Here is a tiny trained network, its code and every weight. The questions are about switching its units off for an input and a target symbol, where a switched-off unit gives its printed mean instead of its output.

import numpy as np


def w(rows, s, z=0):
    codes = np.array(rows[::2]) - 128.0
    scale = np.full(codes.shape[1], s)
    scale[-1] = z or s
    return codes * scale


def norm(h):
    return h / np.sqrt((h * h).mean(-1, keepdims=True) + 1e-5)


def f(y):
    return np.maximum(y, 0)


def softmax(a):
    e = np.exp(a - a.max(-1, keepdims=True))
    return e / e.sum(-1, keepdims=True)


def log_softmax(a):
    a = a - a.max(-1, keepdims=True)
    return a - np.log(np.exp(a).sum(-1, keepdims=True))


def net(x, mask):
    ids = ['ΛΞβζθμπτ'.index(c) for c in x.split()]
    T = len(ids)
    res = E[ids] + P[:T]
    r = norm(res)
    for j in range(2):
        rows = slice(2 * j, 2 * j + 2)
        q, k, v = (r @ M[0][rows].T for M in (Q, K, V))
        z = softmax(np.where(np.tri(T) > 0, q @ k.T / 2**0.5, -1e9)) @ v
        o = O[0][rows]
        res = res + np.where(mask[j], z, o[:, -1]) @ o[:, :-1]
    y = f(norm(res) @ A[0][:, :-1].T + A[0][:, -1])
    res = res + np.where(mask[2:14], y, B[0][:, -1]) @ B[0][:, :-1]
    return log_softmax(norm(res)[-1] @ U[:, :-1].T + U[:, -1])


Q, K, V, O, A, B = {}, {}, {}, {}, {}, {}
E = w([
[183,127,146,127,65,232,71,80],'Λ',
[120,78,103,93,75,174,96,153],'Ξ',
[146,93,146,149,52,189,102,184],'β',
[127,95,116,133,87,149,8,91],'ζ',
[84,101,147,190,152,124,120,139],'θ',
[57,119,89,97,109,109,143,171],'μ',
[160,178,102,123,133,144,170,150],'π',
[93,188,72,127,170,114,124,43],'τ',
],0.011)
P = w([
[84,90,94,139,51,167,182,95],'0',
[154,119,131,73,198,136,112,130],'1',
[132,141,67,173,140,133,110,168],'2',
[135,145,149,153,83,44,129,119],'3',
[120,175,150,99,173,123,109,154],'4',
[104,168,90,197,100,148,93,181],'5',
[139,192,112,166,64,5,147,148],'6',
],0.024)
Q[0] = w([
[137,57,177,96,79,90,168,75],'h1',
[127,78,7,193,100,160,143,96],'h1',
[149,55,60,187,108,126,188,107],'h2',
[138,136,72,126,82,205,23,129],'h2',
],0.012)
K[0] = w([
[167,9,118,142,128,158,140,130],'h1',
[131,74,197,92,122,178,117,115],'h1',
[161,48,144,81,119,158,128,125],'h2',
[97,194,183,141,178,116,162,184],'h2',
],0.016)
V[0] = w([
[176,140,198,225,133,192,110,66],'h1',
[254,220,95,100,84,140,230,180],'h1',
[180,59,197,158,78,171,119,221],'h2',
[158,115,53,145,66,121,127,61],'h2',
],0.0099)
O[0] = w([
[68,148,48,82,108,142,97,137,4],'h1',
[204,105,94,95,111,126,249,161,188],'h1',
[137,145,98,78,42,79,64,165,125],'h2',
[89,172,165,151,75,156,187,157,230],'h2',
],0.014,0.0028)
A[0] = w([
[143,122,116,190,94,105,98,116,145],'n1',
[156,159,131,55,102,92,195,140,71],'n2',
[103,112,45,201,95,166,176,63,90],'n3',
[89,122,192,164,54,23,130,3,59],'n4',
[151,62,109,176,91,86,181,94,82],'n5',
[153,116,147,76,148,120,151,127,137],'n6',
[176,136,75,92,44,80,124,110,121],'n7',
[44,159,144,155,104,155,98,149,32],'n8',
[156,118,234,127,102,97,130,91,2],'n9',
[138,117,93,108,190,164,168,169,88],'n10',
[18,116,38,89,81,161,175,106,108],'n11',
[92,143,149,128,93,161,183,116,136],'n12',
],0.019,0.014)
B[0] = w([
[120,155,157,71,109,120,174,125,229],'n1',
[103,172,164,109,92,83,111,102,210],'n2',
[107,117,143,125,66,72,100,209,187],'n3',
[86,85,140,114,51,5,157,71,226],'n4',
[126,112,78,142,120,196,83,100,181],'n5',
[147,128,98,152,97,118,152,154,169],'n6',
[104,127,119,149,184,121,173,152,252],'n7',
[111,193,93,159,114,196,179,106,177],'n8',
[66,100,175,185,97,127,82,167,142],'n9',
[157,119,168,105,97,145,94,106,182],'n10',
[5,18,153,187,100,70,124,5,204],'n11',
[138,117,116,120,190,110,126,110,226],'n12',
],0.023,0.011)
U = w([
[58,37,121,111,81,109,175,23,150],'Λ',
[166,168,207,1,58,84,185,95,93],'Ξ',
[150,140,40,129,179,83,213,188,185],'β',
[97,243,81,165,77,217,170,102,104],'ζ',
[122,153,118,48,163,110,5,96,92],'θ',
[187,91,176,146,220,183,206,47,122],'μ',
[216,73,36,121,62,183,131,121,234],'π',
[101,128,232,184,102,154,110,225,3],'τ',
],0.0068,0.0031)

Each question gives the input, a string of symbols that net reads in full, and the target symbol t.
The units are the heads (2 rows each of Q, K, V and O) and the neurons (one row each of A and B). Each row of codes is followed by its name. A weight is (code - 128) times the scale printed after its matrix; where a second scale follows, it is the last column's (O, A, B and U).
mask holds one flag per unit, heads first, then neurons. A switched-off unit (its flag False) gives its mean, the last column of its rows in O or B, instead of its output. The means were averaged over made-up inputs and are rounded, as every weight is.
A unit's drop is (log p(t) with every unit on - log p(t) with that unit switched off) / (log p(t) with every unit on - log p(t) with every unit switched off).
The circuit of an input: a set's keep is (log p(t) with only the set's units on - log p(t) with every unit switched off) / (log p(t) with every unit on - log p(t) with every unit switched off). Starting from the 12 units with the biggest drops (on a tie, the unit counted first), units are removed one at a time, each time the one whose removal leaves the highest keep (on an exact tie, the one counted first), for as long as the keep stays at least 0.8.
circuit, biggest first: the units of the circuit, biggest drop first
most important unit: the unit with the biggest drop
top k neurons: the k neurons with the biggest drops, biggest first
drop when u is switched off: that unit's drop, to one decimal
input β ζ ζ, target ζ: circuit, biggest first	[h1; n8; n11]
input τ Ξ Λ θ ζ, target ζ: circuit, biggest first	[h1; n8; n4]
input θ β Ξ, target β: circuit, biggest first	[h2; n7; n11]
input μ μ τ ζ Ξ τ, target Ξ: circuit, biggest first	[n1; n11; h1]
input β π Λ π ζ τ, target ζ: circuit, biggest first	[n8; n4]
input β β β π π, target Ξ: circuit, biggest first	[n10; n11]
input θ π π Ξ θ ζ, target θ: circuit, biggest first	[h2; n11; n4]
input π Ξ Ξ, target Ξ: circuit, biggest first	[n1; h1; n11]
input π π θ, target π: most important unit	h1
input τ τ θ β Ξ, target ζ: circuit, biggest first	[h1; n8; n4]
input π π β ζ ζ π, target ζ: circuit, biggest first	[h1; n8]
input Λ τ π, target τ: top 3 neurons	[n3; n4; n11]
input π μ θ, target μ: top 2 neurons	[n4; n11]
input μ θ β ζ Λ, target θ: most important unit	h2
input β μ Λ Λ ζ θ, target ζ: top 3 neurons	[n8; n11; n4]
input ζ ζ π β ζ μ, target ζ: top 2 neurons	[n8; n4]
input Ξ Λ Λ β ζ, target θ: top 3 neurons	[n11; n4; n7]
input θ β ζ, target β: top 4 neurons	[n7; n11; n4; n2]
input θ β π Λ β θ, target β: drop when h2 is switched off	0.6
input β τ μ Λ π Λ, target π: drop when n5 is switched off	0.1
